Below are the code and all the weights of a small trained network. Each question names an input and a class and asks about switching units off, where a switched-off unit gives its printed mean instead of its output.

import numpy as np


def w(rows, s, z=0):
    codes = np.array(rows[::2]) - 128.0
    scale = np.full(codes.shape[1], s)
    scale[-1] = z or s
    return codes * scale


def norm(h):
    return h / np.sqrt((h * h).mean(-1, keepdims=True) + 1e-5)


def f(y):
    return y / 2 * (1 + np.tanh(0.7978845608 * (y + 0.044715 * y**3)))


def log_softmax(a):
    a = a - a.max(-1, keepdims=True)
    return a - np.log(np.exp(a).sum(-1, keepdims=True))


def net(x, mask):
    res = np.array(x, float).reshape(1, 2) / 4 @ E
    u = 0
    for l in range(2):
        y = f(norm(res) @ A[l][:, :-1].T + A[l][:, -1])
        res = res + np.where(mask[u : u + 11], y, B[l][:, -1]) @ B[l][:, :-1]
        u += 11
    return log_softmax(norm(res)[-1] @ U[:, :-1].T + U[:, -1])


A, B = {}, {}
E = w([
[82,88,55],'x0',
[255,10,77],'x1',
],0.0069)
A[0] = w([
[173,96,200,127],'0.n1',
[123,49,114,4],'0.n2',
[99,212,56,71],'0.n3',
[244,138,142,127],'0.n4',
[196,149,96,166],'0.n5',
[160,103,158,223],'0.n6',
[159,82,112,126],'0.n7',
[64,254,138,201],'0.n8',
[165,46,167,114],'0.n9',
[158,90,210,46],'0.n10',
[86,157,179,204],'0.n11',
],0.0099,0.0015)
B[0] = w([
[96,145,102,151],'0.n1',
[77,125,160,149],'0.n2',
[139,115,137,163],'0.n3',
[168,80,139,181],'0.n4',
[79,222,28,148],'0.n5',
[182,124,48,148],'0.n6',
[131,1,128,156],'0.n7',
[174,122,110,254],'0.n8',
[144,229,145,165],'0.n9',
[68,146,189,139],'0.n10',
[180,135,61,178],'0.n11',
],0.0066,0.0072)
A[1] = w([
[67,74,87,252],'1.n1',
[56,233,125,195],'1.n2',
[46,44,57,133],'1.n3',
[6,110,50,211],'1.n4',
[191,124,229,111],'1.n5',
[22,236,51,210],'1.n6',
[76,170,191,206],'1.n7',
[149,140,216,109],'1.n8',
[144,199,2,219],'1.n9',
[182,183,227,160],'1.n10',
[206,69,159,125],'1.n11',
],0.0095,0.002)
B[1] = w([
[55,136,229,186],'1.n1',
[106,70,3,203],'1.n2',
[186,226,197,209],'1.n3',
[204,99,232,211],'1.n4',
[35,138,239,149],'1.n5',
[125,23,149,232],'1.n6',
[237,120,35,144],'1.n7',
[168,25,208,130],'1.n8',
[163,189,155,254],'1.n9',
[78,36,161,180],'1.n10',
[29,121,116,176],'1.n11',
],0.0057,0.0066)
U = w([
[187,6,61,178],'0',
[166,63,199,222],'1',
[185,215,132,200],'2',
[97,176,97,2],'3',
[79,144,116,49],'4',
[62,135,81,38],'5',
[87,163,91,20],'6',
],0.016,0.0066)

Each question gives the input, the list of numbers given to net, and the class t.
The units are the neurons (one row each of A and B). Each row of codes is followed by its name. A weight is (code - 128) times the scale printed after its matrix; where a second scale follows, it is the last column's (A, B and U).
mask holds one flag per neuron, layer by layer. A switched-off neuron (its flag False) gives its mean, the last column of its row in B, instead of its output. The means were averaged over made-up inputs and are rounded, as every weight is.
A unit's drop is (log p(t) with every unit on - log p(t) with that unit switched off) / (log p(t) with every unit on - log p(t) with every unit switched off).
The circuit of an input: a set's keep is (log p(t) with only the set's units on - log p(t) with every unit switched off) / (log p(t) with every unit on - log p(t) with every unit switched off). Starting from the 12 units with the biggest drops (on a tie, the unit counted first), units are removed one at a time, each time the one whose removal leaves the highest keep (on an exact tie, the one counted first), for as long as the keep stays at least 0.8.
circuit, biggest first: the units of the circuit, biggest drop first
most important unit: the unit with the biggest drop
k most important neurons of layer l: the k neurons of layer l with the biggest drops, biggest first
drop of u: that unit's drop, to one decimal
input [8,-7], class 1: circuit, biggest first -> [1.n4]
input [3,-4], class 0: circuit, biggest first -> [1.n6; 1.n2]
input [-3,0], class 2: 2 most important neurons of layer 0 -> [0.n6; 0.n2]
input [0,-1], class 2: 2 most important neurons of layer 0 -> [0.n7; 0.n4]
input [8,6], class 1: 4 most important neurons of layer 1 -> [1.n2; 1.n3; 1.n1; 1.n7]
input [-2,-4], class 0: 2 most important neurons of layer 0 -> [0.n4; 0.n7]
input [1,3], class 2: 3 most important neurons of layer 1 -> [1.n6; 1.n2; 1.n10]
input [1,-1], class 2: 2 most important neurons of layer 1 -> [1.n6; 1.n2]
input [-1,1], class 2: 2 most important neurons of layer 0 -> [0.n4; 0.n5]
input [2,3], class 2: 3 most important neurons of layer 1 -> [1.n6; 1.n3; 1.n10]
input [-1,0], class 2: 2 most important neurons of layer 0 -> [0.n4; 0.n6]
input [0,1], class 2: 4 most important neurons of layer 0 -> [0.n5; 0.n7; 0.n4; 0.n9]
input [-7,-5], class 1: drop of 1.n3 -> -0.1
input [8,0], class 1: drop of 1.n4 -> 0.1
input [8,1], class 1: drop of 1.n9 -> 0.0
input [2,-7], class 0: most important unit -> 1.n6
